Each row is shifted at random along 5 fixed directions that mean nothing.
Known rows, with every step that occurs:
y m n w: [ 15.3  24.7 -18.1 -30.1  33.9  20.2 -11.3  -1.3 -12.4 -12.2 -21.8  -7.4
  10.4 -14.5 -25.2 -45.1 -46.6  -7.5  41.0  -5.9  -7.1  21.3   3.9  -1.2
   4.7   2.7 -14.2 -19.0  -6.3  -6.0 -20.0 -29.9 -48.7 -25.9  12.6 -21.3
 -41.0  21.7 -17.2  26.1   9.2  23.3  -4.5 -21.0]
w h n m e j y: [ 21.4 -17.8  10.2 -38.0  29.2 -29.2 -11.6  10.7  -7.6  35.1  10.8  16.0
 -10.8   7.1  10.6  16.2  13.0 -27.3 -13.6 -14.6   8.5   3.6  19.1  21.2
   9.5  21.0  15.5   2.8  50.3 -10.5   1.2  18.5 -27.4   0.3   8.0  29.4
   6.3   3.6   5.3 -34.1  27.5   8.6 -12.7  -3.0]
y e j m: [ 14.7  -0.8   1.1 -22.0   6.0 -17.8  21.2 -27.4  -5.6 -24.8 -16.0  34.8
 -30.6   9.9  12.3   7.6  -6.8 -14.0   9.8  -4.3  -1.0   5.2  -0.9   3.7
 -14.2  22.2  21.2 -38.4  35.8 -12.8  -9.5 -43.2  -1.4 -19.4  11.0  11.6
  26.8   1.6  -6.1  -2.8 -24.0  19.1  -7.3 -10.9]
m w j h n y: [ 20.3 -31.9 -27.4 -50.3  32.8  -1.3  -1.3   0.1  -9.2  15.4 -17.2  -3.3
  -7.9 -10.9 -15.7   6.3 -13.8   9.2   1.2  -7.5 -20.3  32.2   2.4 -13.5
  -3.7   3.8  23.7   8.9  -7.7 -28.5   2.8  -9.3 -16.0  -7.9  19.4 -11.4
  11.6  25.5   1.6  32.4  26.9  18.1  33.5 -22.7]
m w h n: [ 12.2 -23.7   2.6 -47.9   8.2 -36.3  22.0   8.4  13.4  11.8   1.6  -2.3
 -45.6  11.1  18.3 -10.3 -28.6   8.5 -13.3  20.8 -14.7  40.0 -37.5  16.1
 -19.8  10.6  -6.0  19.8 -16.8 -17.5  16.0  11.3  -6.2  -6.1   2.8  10.6
  11.5  -3.5  13.4   7.8  34.1  27.9  15.1 -14.9]
h e y n w j: [ -1.1 -44.7   8.5 -22.2  34.5 -33.2 -23.4  29.9   2.0  20.9   1.3  24.7
 -49.5 -20.7  29.6   7.0 -50.4  13.9  32.3   4.6  30.1  20.7  27.7  -2.8
  16.7  36.2  12.2   2.1   7.2 -13.1  13.8 -15.9  -7.9 -38.7   2.7  67.0
 -19.4  47.0  -6.3 -23.8  22.7  30.9  39.6  -2.4]
w n m e y j: [ -3.1  -1.5  -5.0 -35.3   5.8 -17.5  -9.1   3.6  -4.4  11.9  31.9   9.2
  -7.2  -3.1  25.5  13.2   5.1 -25.6  -9.4 -10.9 -11.8   4.3   8.3  20.8
   2.3  18.6   3.6 -25.0  35.5   4.0 -19.7  10.0 -38.8 -37.6  12.7   0.7
 -13.2   4.2   7.1  -2.5  19.6  22.7   1.9 -32.6]
m e j n y: [  3.0   5.6  -1.8 -23.8  21.3 -20.9  40.1   7.4 -15.2  -4.7 -10.1  71.9
 -33.9  -5.0  35.2   7.6 -20.5   7.1   4.7  15.9   5.0  21.2  -5.0  -6.1
   9.1  34.3  12.2 -15.7  10.8  -5.5  20.8  -2.2  -8.2 -29.0  10.0  27.1
 -13.8  13.6 -17.3  43.6  -6.9   7.7 -11.8 -24.2]
w m n h e y: [-28.1  17.8 -30.2 -38.7   2.5  21.7  22.6   0.6 -10.3 -23.4  11.6  -7.2
  -9.2  -9.1  11.4  -1.5 -17.0 -15.4  30.1 -31.4  29.0  30.5  18.5   4.5
  28.0 -13.7 -22.4 -16.1 -14.4 -25.3  15.6  -4.3   2.7 -22.9  19.2  -3.7
  22.4  20.0 -21.1  19.3 -15.5   1.1   1.4  -0.3]
w n y e: [ 22.6 -10.5  18.3 -22.4   8.7 -42.6   9.1  -2.3   6.2  10.8  14.4  28.6
 -17.7  -1.9  29.4  11.9  -9.9  -4.7   2.7  13.3  -1.5  -2.7  -2.6  33.4
   6.9  28.6  14.7 -22.8  44.2  -8.0   0.9  10.6 -41.2 -20.5  -3.7  44.9
 -25.3   2.1  17.6   8.0   9.0  27.4  13.1 -27.8]
j h e y: [ 12.9  54.0  27.4 -18.9  26.7 -19.6   7.2  28.3 -12.9  -6.8 -11.1  52.3
   6.1  21.5 -15.8  -1.8   9.9 -29.3  21.3   8.8   0.8 -12.4  13.3  11.0
   3.5  14.5   6.2 -30.2  18.9  11.6   5.4  10.1  14.1  -0.8  -9.1  -8.3
 -26.0  -3.1 -33.7   5.0  -4.5 -23.2 -40.0  15.4]
j m n y e: [ 42.6 -26.8 -18.6 -18.3   9.7  10.0   1.9 -26.3   6.0  24.4 -26.4  -5.4
   3.9   7.4 -31.5  17.9   5.1 -44.1  -3.7 -29.0 -26.8  10.1   0.8  -9.4
  -4.1 -22.0  17.3 -20.3  44.6 -19.0 -43.6 -17.1  -2.9  -3.4  30.3 -14.5
  32.0  22.3  10.9  16.6 -13.1  -1.8   7.8  -4.4]
h e m w n y j: [-16.1 -14.8   6.2 -20.9  25.8  -4.6 -13.8  32.7   5.1   9.4  -3.6  17.1
 -36.6 -10.7   0.7  -4.1 -48.9  -3.8  29.1 -21.2   0.8  24.6  22.7 -19.9
  15.9  15.0  -3.2 -16.2 -11.7 -10.0 -13.9 -10.1   2.1 -44.9  31.7   0.5
 -13.8  38.8 -12.6  20.2  22.3  18.6  26.6 -11.9]
m n w h j: [ 18.4  -4.3 -33.7 -28.0  45.9  33.9  -9.6  23.9 -53.8   2.6 -21.2 -17.5
  26.2 -25.4 -30.4 -22.0 -33.6   0.1  48.3 -26.5  15.9  17.2  42.5  -5.4
  36.3 -19.5 -15.6   3.0   8.2 -36.0  25.3  -4.8 -36.7  -5.2  22.9  -7.9
 -24.5  34.5 -50.2   8.1   0.5  -1.1 -10.2 -18.3]
m w n h j: [-14.9 -29.7 -41.1 -46.4   7.3  10.9  19.3   5.3 -11.2 -18.1  10.5 -20.7
 -16.6 -12.2  12.5  -8.5 -29.1   1.8   7.7  -2.2 -13.8  44.6  -7.1   5.7
   0.7 -15.6   1.1   7.3 -37.9 -45.8  26.1 -15.7   0.7 -17.8  28.9  -6.5
  11.5  27.3 -16.5  17.2  -1.8  14.7  32.0 -15.8]
y j h e m w: [ 20.2   9.4  11.8 -44.1  31.1 -68.7  22.7 -31.5   8.0  16.8   2.4  27.4
 -18.9  49.0   1.9   2.2  28.7  -7.7 -41.2   5.8 -31.2 -20.2  -3.4  34.3
 -25.5  28.7  32.4 -42.8  45.4   3.0  -7.5  -8.2  -3.2  -5.7  -0.5   1.3
  -7.7  17.0   4.1   9.1  15.3  -7.2 -41.9  13.9]
m n w j: [ 30.4 -22.2 -15.9 -26.0  35.4  -7.3   0.6   1.6 -22.0  30.2 -18.9 -14.3
   8.3 -14.4  -5.2   1.9  -4.9  17.3   3.4 -10.0   7.4  10.1  17.4  -0.3
  16.5   2.6   1.3  -1.0  26.1 -15.3   4.2  -3.3 -39.3 -18.5  15.8  13.9
 -20.8  13.6  -6.2  16.5  17.7  15.3  -1.1 -25.3]
y m n w h e j: [ 28.7  22.1   4.0 -33.6  31.3 -16.4 -23.7  18.8   8.7  17.9 -26.8   1.0
   2.5  -2.8 -29.4 -23.9 -26.1 -25.6  13.4 -20.6  -9.1  19.4  15.3  -8.0
  -3.3  13.7 -13.4 -32.3  17.5  12.2 -44.1 -12.5 -52.6 -40.5  26.0 -34.5
 -33.1  -5.8   9.4  17.3  44.2  25.4 -18.8 -22.9]
w m e y n h: [-25.0  -4.7 -21.5 -43.2 -10.6  -6.8  15.1  -8.1   7.6 -11.0  17.1  18.5
 -53.4 -12.5  39.0   5.9 -49.8  -6.6  23.8 -14.8  33.5  48.8   1.2  -8.0
   3.0  18.9 -10.3  12.2 -12.1  -8.7   7.4  -4.0 -20.8 -34.7   6.5  26.6
  17.4  25.3   4.7  10.7   1.4  42.6  21.5 -13.5]
w h e y n m: [ -6.7  16.8  23.1 -46.6 -21.5 -36.4 -10.0  48.7  23.4  -3.4  23.5   8.8
 -36.4 -12.8  -2.4   2.5 -31.7 -52.6  14.8 -11.0   4.1  28.7   6.2   6.6
 -15.1  11.0 -25.0 -17.7  -5.9  10.5 -13.3  15.3  -6.4 -21.7  19.1 -17.6
  -3.2 -15.7   3.8 -16.5  39.9  21.5  -1.7   1.2]
m e y j w n: [  8.0 -47.7   1.4 -46.8  21.8 -20.2 -15.2  23.2  13.7  19.6  -3.6  34.2
 -74.1 -30.0  35.8   4.1 -70.9  15.2  22.5  21.5   3.9  50.3 -13.2 -24.8
 -10.2  38.0   5.2  28.2  -5.8  13.6  -0.8   2.2 -38.1 -49.2   1.4  61.0
 -12.6  44.8   3.9  24.3  49.6  68.5  34.4 -34.6]
m n y e: [ 20.4 -19.8  -6.7 -33.2 -21.7  -4.1   8.0  30.8  37.8  10.7 -11.5 -19.7
 -17.6 -25.5 -27.9   5.5 -38.1 -26.0  13.9 -13.8 -30.8  59.1 -19.3  -3.3
 -24.8 -26.1  -8.1 -31.5 -27.5 -14.4 -35.6   3.2  -4.9 -28.7  61.6 -42.7
   9.8   7.4   2.1  65.5  31.6  -1.4  16.8 -10.2]
n m e j w h: [ -9.5  -3.5  -2.5 -32.1   4.4  13.2   5.5  12.2  -4.8  11.4  -4.2  19.2
 -33.4 -15.0  11.4  -6.1 -27.4 -32.2   6.8 -20.1  12.7  29.6  -5.0 -12.5
  -0.6  14.7   6.8  10.7   7.0   3.0 -17.8 -20.5 -27.3 -27.0  20.3  15.6
  -9.9  13.7 -15.7  -0.2 -10.7  23.5   3.5 -19.9]
n w j h: [ 10.4   2.6 -15.5 -47.2  -0.1   0.0   5.6  24.4   6.6 -19.7  -8.4 -10.0
  -7.4 -55.8 -14.7 -11.8 -41.6 -18.4  22.7   7.7  10.5  34.8  11.6 -15.8
 -13.5   4.3  12.8   3.4 -21.1 -25.3   4.5 -36.8 -31.7  -5.8  16.8  -5.0
 -33.0  -2.1 -21.4  13.6  -2.9  46.2  27.0 -13.9]
y n m e j w h: [ 14.4  15.8  -2.8 -37.1  -3.1 -39.4  10.6  -5.6 -14.3   3.5  11.2  39.7
 -25.7  -1.5  10.5  -4.4 -25.4 -16.3  14.0 -11.1  -2.7  15.6   0.1  22.9
 -15.3  27.2  -2.8 -24.7  13.6  -6.2   2.7 -20.0 -46.1 -21.7   9.7  -4.0
 -28.8  15.2  -9.3   6.4  -3.5  11.8  -9.1 -16.8]
e y m w j n: [-25.9  -4.7 -56.8 -51.8  -3.6  35.3 -19.4  20.8   2.5 -30.9   7.2  -9.0
 -18.5 -34.9 -16.3   0.1 -34.4  -8.7  47.7   0.0 -21.8  51.7  -7.8 -25.2
   1.1  -5.5   6.8 -14.9 -35.8 -30.5  -8.6 -28.2  11.6 -37.4  36.5 -40.0
  35.2  27.5 -12.0  30.5  20.9  20.8  58.9 -16.1]
m e y n: [-43.2 -11.1 -40.8 -35.4 -10.2  -3.0  27.0  -3.4 -20.0 -34.1  24.2  22.0
 -48.7  -9.7  46.8  -3.8 -46.2   6.9  30.4  13.8   4.0  35.2  -6.2   7.7
   1.1  15.4   7.3   2.9 -27.6 -26.8  36.0 -11.6  25.6 -33.2  18.1  21.3
  18.6  40.8 -32.1  14.0 -22.7   9.5  12.7  -7.5]
w h j m e: [  6.3  78.5  22.4 -49.7  32.0 -14.9  25.6   5.4 -30.9 -52.0  -2.8  46.6
   8.0   8.5  -0.9 -27.3  11.0 -45.9  21.5  -3.5   4.5  -7.2   8.7  18.3
   3.7  16.0 -27.6 -43.5  13.3   4.1   5.4  -1.2 -18.3  12.7 -16.9 -34.3
 -13.1 -26.0 -38.2  21.2   0.4  13.0 -68.9 -11.0]
e j h n y m w: [ 52.0  -4.9  20.0 -29.2  47.0 -18.1 -41.9  60.4  21.7  44.3 -47.0  49.0
   0.4 -14.0 -22.7  17.4  -6.8   5.7   8.1  -2.8 -11.7  47.5  10.0 -28.3
 -16.4  17.0  15.1 -20.4  20.7   0.1 -33.0  -4.9 -47.5 -31.9  27.8 -18.5
 -21.9  16.5   7.3  38.8  76.3  16.7  13.9 -18.9]
m w j y n: [ 27.9 -57.6 -63.6 -25.8  12.6  -1.4 -32.1 -29.6 -18.1  49.2  -8.4 -34.7
  16.7   9.2 -56.4  41.7  35.6  -4.3 -25.6 -58.9 -37.6  -9.3  34.3 -28.0
  10.6  -7.3  41.9   0.2  20.6 -20.8 -28.1   0.1  -7.9  -9.5  40.0 -55.9
  52.5   5.3  34.2  10.5  24.1 -13.4  33.7 -22.0]
e m w h j y n: [ -3.5   7.2  -6.7 -34.8   5.0 -14.5  -2.2   9.0  -6.7  10.9   1.1  23.5
 -30.2  15.9  -5.0  11.4   0.6   7.3  17.9 -16.3  -7.0  25.6  -9.1 -11.7
  -1.5  11.9  -2.2  -9.9   7.6 -16.6 -11.3  -5.2  -1.5 -24.2  28.2 -25.1
  14.5  13.5  -5.4  24.9  28.6  11.8   7.3  -6.1]
y j m w h: [  1.8   5.9 -47.0 -60.4  15.6  -7.5  28.7 -54.8 -16.4 -36.7   9.5 -10.4
  -1.8  15.6 -13.3 -14.4  12.7 -26.2 -17.0  -9.4 -41.9 -14.0  -2.4  24.7
 -11.6  -4.6  20.7 -38.5  17.5 -31.1   3.1 -39.1   2.7  11.2   4.5 -31.1
  30.9  25.3 -12.6  14.1 -25.0   2.8 -12.9  -3.1]
j h n w m: [ 18.6  61.1  12.4 -41.2   1.6 -22.8  30.6  30.6  16.8 -32.3  -0.4  25.1
   9.0 -12.3 -11.4 -19.2 -11.8 -37.1  18.8  24.2  -9.9  30.4  -8.4  29.3
 -27.2  -2.9  -0.2 -39.2 -23.5 -28.5  11.0  -9.2  -1.9  12.1   7.7 -41.6
 -27.5 -22.8 -38.7  31.5 -10.3  -3.1 -22.3  12.3]
w h n y: [  0.5  35.7  18.9 -46.7  15.1 -20.8  17.3  32.4  -3.2 -29.1  15.2  20.0
  -5.9 -19.8  12.5 -19.4 -23.7 -19.2  27.4  19.0   6.3  17.7  -2.8  39.7
   6.9  10.4 -14.8 -18.4  -7.1 -23.3  31.6  12.4 -16.6  13.7  -3.1   6.7
 -19.7  -3.8 -25.1  11.2  12.9  12.0 -10.8  -3.8]
w j m n y e: [ 48.0 -40.7  -1.5 -45.5  27.8 -19.8 -11.8 -32.9   5.4  26.9 -18.7   3.6
  -7.9 -13.4  -5.3  32.8  15.5 -18.8 -17.8 -23.6 -10.1   8.9  16.8 -21.4
 -10.3  16.1  19.1 -16.0  56.4   0.8 -41.1 -18.2 -38.6 -15.4  11.9  14.5
  23.2  14.2  36.8  14.6  36.4  47.5  15.8 -25.4]

Rows:
[ -6.1  44.4 -23.9 -53.1  38.1  18.9  15.9 -19.2 -45.5 -48.2  -1.8  13.2
  31.2 -17.0  -6.5   6.6  34.8 -27.6  21.8 -24.7  -0.5 -15.6  35.3   2.5
  28.7   3.1  -2.1 -54.8  18.7 -15.2   3.4 -30.5   0.9  -8.1   8.7 -30.6
  14.5   5.9 -32.4  28.8 -18.6   5.6 -21.7 -18.1] -> w j m n h e y
[  8.0 -15.9 -23.2 -42.8  25.0  -7.1   0.1 -14.6  -7.1  -2.1 -10.2  25.7
 -36.3 -11.8  14.3 -21.4 -59.1 -14.4  15.8   1.7   5.6  32.5  10.9 -19.7
  -3.9  32.8  12.1  10.6  18.2  -9.5  -3.2 -29.9 -42.8 -34.6  11.2  31.8
 -17.0  33.3   4.0  -7.5   9.5  50.3   8.7 -19.8] -> y m e j n w h
[ 16.7  -3.5 -16.0 -57.7  -4.3 -24.0  24.7  -4.6  35.8 -10.2  11.2   3.4
 -29.7  -3.6 -13.6 -14.3  -1.7 -43.4   0.5  11.1 -23.7  11.9 -25.3  20.2
 -11.3   5.7  22.8 -31.0 -13.1 -19.2 -20.5 -23.0  13.0 -11.2  17.8   5.4
  -0.2  -5.1  -1.5  32.7  -3.0   2.8   2.4  17.6] -> j y m n w h e
[  0.2 -39.2 -18.2 -31.4  28.1 -21.6  32.2 -10.1  12.0  -6.6  -0.7  11.0
 -28.7  -1.9  36.0   0.9 -13.3   2.5   4.3  18.3 -12.7  31.7 -15.1  46.4
   1.8   6.5  48.2 -30.6   3.5 -74.9  22.2 -35.5  27.2  -4.4  29.7  36.0
  31.7  39.2 -20.6  14.7 -30.0  -8.2  33.3   6.5] -> h n y e j m w
[-36.9  11.9 -29.5 -56.5 -28.0 -40.0  55.4 -30.9   1.0 -28.6  63.6   4.8
 -18.9  21.9  62.5   9.4  41.3 -40.3 -40.3  15.9 -24.5  -3.3 -17.3  63.6
 -14.7  10.8  27.3 -43.0  29.0 -32.8  16.0  -6.0  23.7 -22.9  15.6   8.8
  19.5  -4.6  -9.5  -6.5 -36.5  -5.3 -18.1  -0.4] -> w n m e y j h
[ 10.7  33.1   1.5 -34.0  76.0   4.2  10.8   1.0 -41.6 -38.9 -25.3  64.1
  -4.5  -6.4  18.7 -31.2 -18.9  -2.2  54.6   8.1  17.1  13.6  11.0  11.9
  18.1  24.7   2.5 -40.9   7.2 -29.1  11.1 -46.5 -22.3  -7.6 -14.1  12.4
 -29.4  41.2 -65.7  34.1 -21.0  16.2 -24.8 -12.3] -> h j m e y n w
[ 58.9 -45.8  10.8 -28.4  52.4 -24.0 -48.0  29.4  21.5  46.4 -26.5  34.6
 -20.3 -24.1 -25.0  10.5 -26.1  -7.5  24.5 -25.3   9.1  40.2  25.6 -26.6
  -6.1  20.7  15.4 -12.4   3.7  -8.0 -41.6 -12.0 -58.8 -18.5  14.7   7.2
 -23.2  32.2   1.7  33.7  62.9  28.7  19.0  -5.2] -> h j y n w m e
[  1.1  -9.6 -19.2 -43.4  12.8  14.0  10.5   9.8   5.2  -1.0  -2.1   8.1
 -20.2 -19.7   6.3   7.5 -21.4 -10.5  22.5 -32.0  30.0  40.5  19.8 -14.4
  19.9  -5.7 -16.3  -7.8  -8.5 -18.7   2.5  -8.4 -17.5 -27.1  18.8  16.5
  12.2  27.0  -6.6  28.4  10.0  16.2  13.1  -2.3] -> w m n h e j y
[ 11.9  12.0  -7.6 -36.3 -20.3 -22.6  43.0   6.9  10.6   3.9  22.5  25.4
 -22.8   6.6 -13.0  14.2  -2.3 -50.5  -6.5   6.4 -28.9  22.6 -29.8  18.7
 -10.2  -0.1   5.0 -34.4   5.2 -21.0  -2.5   2.1  16.1  -4.2  25.5 -29.0
   8.8 -17.0  -3.5  11.4 -15.1 -20.1  10.5   2.3] -> j n m w h e y
[ -1.5  15.7   1.8 -28.0  34.3  -2.1   3.7  46.3   4.0 -20.2 -17.6  38.0
 -16.9 -24.0  -6.7 -17.4 -23.2 -16.4  34.8  -6.3   6.8  14.2  22.6  -9.1
  19.9  15.6   2.6 -48.9 -24.7 -13.7  -5.3 -32.5  10.8 -38.7  23.7  -5.0
 -25.1   9.1 -38.1  39.2   0.5  -3.6  -1.9  -2.7] -> h e j y m n w
[ 12.6 -13.6 -16.5 -34.4   5.0 -27.3  24.8 -32.0  -8.9 -16.9  -8.4  16.2
 -29.1  20.8   8.5  13.3   3.0 -23.4  -4.3 -14.0 -13.5   8.2   4.6  15.1
 -13.7  14.6  30.1 -38.1  39.1 -33.8  -2.0 -35.2  11.7 -15.3  26.8  -5.2
  53.1  -3.1  -2.1 -14.1 -22.8   8.4  -6.4  -9.2] -> y e j m w h n
[ 30.9 -40.4   1.4 -28.9  16.9 -24.3   2.2  -4.9  15.8  36.3 -28.5  22.7
 -38.9   3.9  -6.4  20.0 -22.9 -14.0   1.7 -14.2  -1.7  20.4  -9.2   0.8
   2.2  19.3  44.2  -5.4  49.6 -18.4 -24.9 -17.3 -27.6 -16.5  26.1  37.1
  13.4  24.3  20.6  10.0   2.3  20.1  30.8 -18.0] -> n y e j m w h
[  8.1  -4.0 -39.5 -58.3  31.1 -16.0  13.0 -25.0 -12.3 -19.6  10.7  -1.7
   1.6  -5.8  -7.0 -14.6 -18.5 -18.5   1.4  -5.8 -18.7   9.7  30.5  26.4
 -12.2   4.1  31.9 -28.4  10.1 -43.1  21.5 -27.0 -17.6   6.0  13.6  -8.8
  -1.0  46.1 -32.1   7.0 -10.8   2.8 -12.5   8.4] -> y j h n w m e
[-15.0 -35.1 -42.9 -35.3   9.7  12.0  -9.1   7.0  16.4  13.2 -11.2 -16.9
 -18.7 -11.8 -18.2  -7.3 -34.0 -25.6  10.1 -26.8 -12.4  31.0   9.2  -8.2
  14.2  -5.0  38.0  -2.3  -2.7 -40.3 -18.9 -26.4   0.7 -24.1  47.9  -1.8
  17.8  42.1   6.2  15.6  -3.3   1.8  45.5  -3.5] -> n y m w h e j
[ 34.3 -22.3  21.8 -19.9  41.7 -29.7 -28.8  41.2  43.5  42.3 -27.9  24.5
 -18.8 -26.2  -1.5   0.3 -32.7  -5.0  11.1   6.0 -13.6  45.6  -4.4   4.8
  -6.3  21.6  24.1 -22.2  -4.5 -16.7 -32.0  -6.6 -35.9 -26.2  30.7   5.8
 -18.5  17.5  10.5  41.7  48.3  20.9  30.4 -15.7] -> h n y m e j w
[ 35.2 -28.0   9.3 -50.0  30.8 -14.3 -41.8  27.2  -3.6  17.9 -10.7  22.9
 -25.6 -18.3  -7.9   8.1 -37.1 -32.1  25.3 -20.4  11.3  41.5  28.7 -28.5
 -11.4  11.9 -15.0  13.0  27.8  -1.4 -16.3   4.4 -47.8 -10.1   6.6  11.1
   4.4  31.9   3.6 -16.9  64.8  51.4   4.2  -9.9] -> w h j m e y n
[ -1.5   7.2 -23.3 -44.3 -18.4 -23.5  36.4 -24.9   7.0 -19.4   7.6  19.2
 -38.3   7.5  20.3   6.0  -8.2 -50.2  -5.8   6.0 -13.4  17.0 -20.7   9.2
 -17.9   7.8  15.6 -14.8  19.7 -20.6 -10.5 -25.1  18.0 -12.2  13.4  -2.6
  30.0  -1.8  -3.3   0.8 -36.5  23.3  -2.2  -4.4] -> j m e y n w h
[ 15.3   9.7  -4.9 -13.9  32.5 -32.7 -21.4  21.8  14.3  31.9  -4.8  -8.4
  11.3  -6.2 -13.6   9.4   1.7 -15.3  -0.5 -22.0  -4.3  10.9  26.0  25.6
  11.6  12.8  21.0 -41.4  14.8 -23.2 -23.0   6.2 -27.7 -16.9  31.2 -44.2
   0.5 -19.6  -1.5  10.2  18.7  -1.3  -0.3 -18.3] -> h n w m e y j
[ 10.0 -10.2 -22.9 -52.1  20.7  10.8  -5.6  47.1 -11.9  -3.5  -8.4 -18.3
 -13.0 -41.6 -20.3 -19.9 -61.9  -8.5  45.5  -8.1   3.4  44.7  17.4  -5.2
  10.6 -12.9 -21.8  -6.6 -18.6 -25.3  12.5  -6.5 -27.7 -27.5  33.7  -7.9
 -24.1  30.8 -37.2  24.0  26.2  20.8  11.0 -18.2] -> m n w h e y j
[ 16.8   4.0 -28.4 -19.8  60.5   5.9 -25.4   3.4 -30.0   4.6 -10.0  -7.6
  37.4 -26.0 -27.4  -7.6  -3.7 -13.4  27.1 -24.6  -2.6  -8.3  53.3  15.2
  34.6  12.9  33.4 -31.6  10.1 -40.5  -0.9 -19.8 -29.2  -2.3  24.9 -27.6
 -14.6   7.1 -29.8   4.5  -8.8  -3.2   3.6 -18.7] -> h n w j y m e
[ 28.0  14.8 -12.0 -37.4  32.3   9.0  -3.4  -7.2 -29.4  -7.7 -22.2  29.6
 -10.9   8.3 -25.8  -7.7 -24.9 -27.8  33.5 -15.9 -11.3   4.6   3.0 -12.4
  10.6   5.2  -9.8  -8.2  21.7  -8.0 -10.1 -18.6 -17.2  -4.6  -7.2 -17.6
   5.5  19.3 -11.2   4.6  -6.7  20.8   7.4 -23.0] -> j m w h e y n
[ -1.1  28.5  11.6 -25.0  19.5 -16.0  16.0 -18.8 -25.8 -18.7  -7.3  26.6
 -23.9  23.3  -0.4  -2.6 -20.8  -4.8  34.3 -19.5   1.1  10.0   0.7  14.9
   1.6  24.6   4.0 -39.6  22.4  -8.5 -10.2 -22.7 -19.3 -28.2  25.2 -16.4
   0.4   3.1 -20.8   9.4 -11.4  16.5 -19.3 -20.3] -> y e m w n h j
[ -4.9  28.7  21.8 -25.5  26.7 -35.5 -12.2  35.4  19.9   7.1  -8.0  16.7
 -17.5   0.7  -2.9  -3.6  -4.2 -24.6  12.8  -7.5  -0.2   4.8  11.0   6.1
   9.7  27.9  -0.2 -52.7   2.1  16.1 -35.8  -4.3   2.3 -47.4  20.3 -21.9
 -15.0 -19.7  -0.9  19.4  29.7   8.3 -11.0 -11.6] -> h e y m n w j
[ 21.1   2.0  -7.6 -33.1  -1.3  -6.8   2.8   3.3  20.7   8.3 -11.4   2.0
 -10.9   8.1 -20.7  17.7   6.1 -52.3 -11.5 -16.7 -33.3  19.8 -15.3 -10.4
 -11.8 -11.2   2.2 -24.7   9.3  -4.7 -44.7 -11.2   5.7 -20.0  26.1 -45.0
  26.1 -15.1  17.8  16.8   3.1  16.1  16.6 -17.5] -> j m w n h e y
[ -8.8 -15.0  -9.7 -21.8  30.0 -18.6 -11.6  13.9 -13.6  -2.0   2.7  21.9
 -24.9 -12.0  13.1   5.9 -24.9 -10.4  32.9  -9.4  17.7   0.8  36.2   3.6
  24.7  23.3  15.9 -23.3  12.9 -23.5   9.8 -26.1  11.3 -28.7   9.0  27.9
  -2.5  34.0 -20.6 -18.9 -11.0   8.9  22.7   0.1] -> h e y n w j m
